Below is a small trained network, with its code and all its weights. Each question gives an input and a target symbol and asks what happens when units are switched off, that is, made to give their printed mean instead of their output.

import numpy as np


def w(rows, s, z=0):
    codes = np.array(rows[::2]) - 128.0
    scale = np.full(codes.shape[1], s)
    scale[-1] = z or s
    return codes * scale


def norm(h):
    return h / np.sqrt((h * h).mean(-1, keepdims=True) + 1e-5)


def f(y):
    return y / 2 * (1 + np.tanh(0.7978845608 * (y + 0.044715 * y**3)))


def softmax(a):
    e = np.exp(a - a.max(-1, keepdims=True))
    return e / e.sum(-1, keepdims=True)


def log_softmax(a):
    a = a - a.max(-1, keepdims=True)
    return a - np.log(np.exp(a).sum(-1, keepdims=True))


def net(x, mask):
    ids = ['αμξπφψ'.index(c) for c in x.split()]
    T = len(ids)
    res = E[ids] + P[:T]
    u = 0
    for l in range(3):
        q, k, v = (norm(res) @ M[l].T for M in (Q, K, V))
        z = softmax(np.where(np.tri(T) > 0, q @ k.T / 3**0.5, -1e9)) @ v
        res = res + np.where(mask[u], z, O[l][:, -1]) @ O[l][:, :-1]
        u += 1
        y = f(norm(res) @ A[l][:, :-1].T + A[l][:, -1])
        res = res + np.where(mask[u : u + 4], y, B[l][:, -1]) @ B[l][:, :-1]
        u += 4
    return log_softmax(norm(res)[-1] @ U[:, :-1].T + U[:, -1])


Q, K, V, O, A, B = {}, {}, {}, {}, {}, {}
E = w([
[168,72,189,150,144],'α',
[111,156,137,225,126],'μ',
[138,126,185,144,105],'ξ',
[42,33,87,109,49],'π',
[107,107,106,73,192],'φ',
[70,75,4,93,103],'ψ',
],0.016)
P = w([
[109,160,149,85,12],'0',
[185,23,135,132,144],'1',
[45,112,186,200,104],'2',
[176,34,139,135,165],'3',
[69,121,173,174,82],'4',
[186,40,135,152,158],'5',
[60,115,172,179,83],'6',
[191,87,168,113,149],'7',
[61,115,178,176,81],'8',
[199,34,119,100,108],'9',
[77,125,167,176,71],'10',
],0.011)
Q[0] = w([
[142,87,81,133,134],'0.h0',
[22,112,194,151,11],'0.h0',
[193,134,114,151,165],'0.h0',
],0.012)
K[0] = w([
[206,96,81,134,111],'0.h0',
[138,2,178,183,224],'0.h0',
[137,157,170,60,63],'0.h0',
],0.0094)
V[0] = w([
[74,17,148,166,152],'0.h0',
[82,55,135,157,161],'0.h0',
[99,1,133,179,149],'0.h0',
],0.0048)
O[0] = w([
[134,80,130,213,172,253],'0.h0',
[127,90,127,201,156,208],'0.h0',
[133,68,133,255,200,253],'0.h0',
],0.0052,0.0035)
A[0] = w([
[206,135,71,104,170,11],'0.n0',
[32,142,105,102,132,6],'0.n1',
[249,84,122,82,221,146],'0.n2',
[196,136,2,74,238,108],'0.n3',
],0.021,0.0027)
B[0] = w([
[129,101,133,252,117,155],'0.n0',
[126,137,182,182,142,153],'0.n1',
[141,78,189,202,224,248],'0.n2',
[94,107,53,105,160,202],'0.n3',
],0.025,0.015)
Q[1] = w([
[106,109,150,128,138],'1.h0',
[252,153,73,159,164],'1.h0',
[171,130,68,106,219],'1.h0',
],0.031)
K[1] = w([
[160,168,124,117,124],'1.h0',
[191,25,127,253,184],'1.h0',
[160,59,85,111,195],'1.h0',
],0.026)
V[1] = w([
[48,185,141,151,139],'1.h0',
[41,96,215,51,163],'1.h0',
[119,254,117,105,134],'1.h0',
],0.025)
O[1] = w([
[150,47,87,170,70,195],'1.h0',
[86,87,221,61,39,255],'1.h0',
[179,1,136,141,177,49],'1.h0',
],0.019,0.015)
A[1] = w([
[216,162,243,251,75,228],'1.n0',
[149,219,175,176,152,97],'1.n1',
[34,230,127,126,105,70],'1.n2',
[61,98,29,154,57,251],'1.n3',
],0.024,0.0021)
B[1] = w([
[101,242,98,23,231,251],'1.n0',
[183,58,252,137,45,208],'1.n1',
[209,170,42,98,59,208],'1.n2',
[107,171,224,31,161,178],'1.n3',
],0.021,0.017)
Q[2] = w([
[207,74,119,127,154],'2.h0',
[140,182,252,125,182],'2.h0',
[98,50,100,76,135],'2.h0',
],0.032)
K[2] = w([
[155,10,152,160,95],'2.h0',
[146,121,160,4,48],'2.h0',
[69,31,121,85,154],'2.h0',
],0.028)
V[2] = w([
[52,108,17,240,165],'2.h0',
[95,124,103,253,232],'2.h0',
[17,139,66,175,156],'2.h0',
],0.011)
O[2] = w([
[137,164,166,27,141,5],'2.h0',
[146,123,155,4,116,13],'2.h0',
[101,139,154,107,154,64],'2.h0',
],0.017,0.02)
A[2] = w([
[182,158,144,196,77,65],'2.n0',
[205,221,142,93,76,22],'2.n1',
[185,136,58,87,80,134],'2.n2',
[205,113,251,186,133,3],'2.n3',
],0.024,0.0033)
B[2] = w([
[152,188,166,93,212,201],'2.n0',
[157,5,78,155,193,243],'2.n1',
[38,179,168,107,49,179],'2.n2',
[43,113,100,34,53,246],'2.n3',
],0.027,0.012)
U = w([
[184,167,138,177,114,231],'α',
[165,83,117,105,216,104],'μ',
[92,114,119,248,184,123],'ξ',
[55,133,26,124,148,3],'π',
[101,60,142,134,87,167],'φ',
[74,189,188,132,168,122],'ψ',
],0.012,0.0035)

Each question gives the input, a string of symbols that net reads in full, and the target symbol t.
The units are the heads (3 rows each of Q, K, V and O) and the neurons (one row each of A and B). Each row of codes is followed by its name. A weight is (code - 128) times the scale printed after its matrix; where a second scale follows, it is the last column's (O, A, B and U).
mask holds one flag per unit, layer by layer, with each layer's heads first. A switched-off unit (its flag False) gives its mean, the last column of its rows in O or B, instead of its output. The means were averaged over made-up inputs and are rounded, as every weight is.
A unit's drop is (log p(t) with every unit on - log p(t) with that unit switched off) / (log p(t) with every unit on - log p(t) with every unit switched off).
The circuit of an input: a set's keep is (log p(t) with only the set's units on - log p(t) with every unit switched off) / (log p(t) with every unit on - log p(t) with every unit switched off). Starting from the 12 units with the biggest drops (on a tie, the unit counted first), units are removed one at a time, each time the one whose removal leaves the highest keep (on an exact tie, the one counted first), for as long as the keep stays at least 0.8.
circuit, biggest first: the units of the circuit, biggest drop first
unit that matters most: the unit with the biggest drop
top k neurons: the k neurons with the biggest drops, biggest first
top k neurons in layer l: the k neurons of layer l with the biggest drops, biggest first
input ψ φ α ψ π, target ψ: circuit, biggest first : 1.n3, 1.h0
input μ α ξ π ψ ξ π, target μ: circuit, biggest first : 0.h0, 2.h0, 1.h0, 0.n2
input μ α φ α φ, target μ: top 2 neurons in layer 0 : 0.n0, 0.n3
input μ α φ α π, target μ: top 2 neurons in layer 2 : 2.n3, 2.n2
input π α φ φ ξ φ φ φ π, target π: top 4 neurons : 0.n2, 1.n1, 2.n1, 1.n2
input ψ α φ α φ φ μ, target ψ: circuit, biggest first : 0.n2, 1.n3
input α α α φ α μ ψ, target α: circuit, biggest first : 1.h0, 1.n2, 1.n1
input π ψ ψ ξ φ α α φ φ φ ξ, target π: top 2 neurons : 0.n2, 2.n1
input π π α, target π: top 3 neurons : 0.n2, 0.n3, 1.n1
input α μ φ ψ ξ, target α: top 2 neurons : 1.n2, 0.n2
input φ φ φ ξ φ α φ μ, target α: circuit, biggest first : 1.h0, 1.n2
input α φ φ φ φ φ α, target α: unit that matters most : 0.h0
input ψ ψ φ, target ψ: circuit, biggest first : 0.n2, 1.n3
input μ φ α φ μ, target μ: circuit, biggest first : 2.h0, 1.h0, 0.n2, 0.h0
input μ φ φ φ α, target μ: top 2 neurons : 0.n3, 1.n1
input ψ α φ φ μ, target ψ: top 4 neurons : 0.n2, 1.n2, 0.n3, 0.n0
input μ φ μ φ ψ α μ, target μ: top 2 neurons : 1.n1, 0.n0
input π α ξ ξ ψ π μ, target π: circuit, biggest first : 0.n2, 1.n1
input φ ξ φ α, target ψ: top 2 neurons : 0.n2, 1.n0
input α μ α φ μ π α, target α: top 4 neurons : 1.n2, 0.n2, 0.n3, 1.n1
